Here is a tiny trained network, its code and every weight. The questions are about switching its units off for an input and a class, where a switched-off unit gives its printed mean instead of its output.

import numpy as np


def w(rows, s, z=0):
    codes = np.array(rows[::2]) - 128.0
    scale = np.full(codes.shape[1], s)
    scale[-1] = z or s
    return codes * scale


def f(y):
    return y / 2 * (1 + np.tanh(0.7978845608 * (y + 0.044715 * y**3)))


def log_softmax(a):
    a = a - a.max(-1, keepdims=True)
    return a - np.log(np.exp(a).sum(-1, keepdims=True))


def net(x, mask):
    res = np.array(x, float).reshape(1, 5) / 4 @ E
    y = f(res @ A[0][:, :-1].T + A[0][:, -1])
    res = res + np.where(mask, y, B[0][:, -1]) @ B[0][:, :-1]
    return log_softmax(res[-1] @ U[:, :-1].T + U[:, -1])


A, B = {}, {}
E = w([
[126,251,126,53],'x0',
[210,70,84,2],'x1',
[128,130,130,127],'x2',
[125,127,129,124],'x3',
[49,110,57,93],'x4',
],0.0084)
A[0] = w([
[125,50,144,148,73],'n1',
[172,148,247,147,58],'n2',
[90,179,119,170,2],'n3',
[80,137,125,102,14],'n4',
[20,119,9,119,38],'n5',
[106,127,178,136,20],'n6',
[50,171,181,196,49],'n7',
[99,67,188,113,13],'n8',
[169,247,113,102,13],'n9',
[150,112,93,104,30],'n10',
[132,186,151,97,174],'n11',
[166,94,160,70,27],'n12',
[191,113,92,92,29],'n13',
[61,207,89,68,128],'n14',
[184,137,174,137,7],'n15',
[96,159,179,78,26],'n16',
],0.012,0.0066)
B[0] = w([
[85,90,114,176,183],'n1',
[161,163,145,118,205],'n2',
[148,124,91,112,155],'n3',
[180,143,109,174,116],'n4',
[249,177,189,152,207],'n5',
[182,164,93,170,118],'n6',
[107,138,52,48,255],'n7',
[145,140,111,219,122],'n8',
[113,71,113,201,214],'n9',
[156,145,80,162,134],'n10',
[97,82,149,144,223],'n11',
[135,163,76,121,170],'n12',
[114,151,66,103,180],'n13',
[106,96,135,156,251],'n14',
[192,170,118,184,134],'n15',
[173,107,104,179,134],'n16',
],0.013,0.0061)
U = w([
[115,140,6,67,44],'0',
[206,152,177,129,119],'1',
[96,88,155,77,255],'2',
[98,33,121,169,9],'3',
[102,90,159,68,229],'4',
],0.014,0.0093)

Each question gives the input, the list of numbers given to net, and the class t.
The units are the neurons (one row each of A and B). Each row of codes is followed by its name. A weight is (code - 128) times the scale printed after its matrix; where a second scale follows, it is the last column's (A, B and U).
mask holds one flag per neuron, in row order. A switched-off neuron (its flag False) gives its mean, the last column of its row in B, instead of its output. The means were averaged over made-up inputs and are rounded, as every weight is.
A unit's drop is (log p(t) with every unit on - log p(t) with that unit switched off) / (log p(t) with every unit on - log p(t) with every unit switched off).
The circuit of an input: a set's keep is (log p(t) with only the set's units on - log p(t) with every unit switched off) / (log p(t) with every unit on - log p(t) with every unit switched off). Starting from the 12 units with the biggest drops (on a tie, the unit counted first), units are removed one at a time, each time the one whose removal leaves the highest keep (on an exact tie, the one counted first), for as long as the keep stays at least 0.8.
circuit, biggest first: the units of the circuit, biggest drop first
most important unit: the unit with the biggest drop
top k neurons: the k neurons with the biggest drops, biggest first
drop of u: that unit's drop, to one decimal
input [7,-4,0,2,-1], class 3: circuit, biggest first => [n9 n14]
input [3,-5,0,1,1], class 0: most important unit => n7
input [7,-8,6,-3,2], class 0: top 2 neurons => [n7 n3]
input [8,7,-4,-6,1], class 3: circuit, biggest first => [n9 n14]
input [8,0,-8,7,-6], class 3: top 2 neurons => [n9 n11]
input [8,-7,7,2,5], class 3: top 3 neurons => [n14 n9 n11]
input [-1,7,-6,-3,8], class 1: top 2 neurons => [n5 n7]
input [-5,5,-1,5,-4], class 0: circuit, biggest first => [n12 n11]
input [8,-5,-8,5,-6], class 3: top 2 neurons => [n9 n11]
input [7,-5,-3,2,1], class 3: top 3 neurons => [n9 n14 n11]
input [-3,-6,-3,5,-6], class 0: top 2 neurons => [n7 n5]
input [7,4,-6,2,1], class 3: top 2 neurons => [n9 n14]
input [3,-5,-5,1,7], class 1: drop of n5 => 1.5
input [8,-8,-2,2,-8], class 0: most important unit => n7
input [4,-6,3,4,7], class 1: drop of n5 => 2.1
input [4,-8,1,-1,-5], class 0: drop of n7 => 1.0
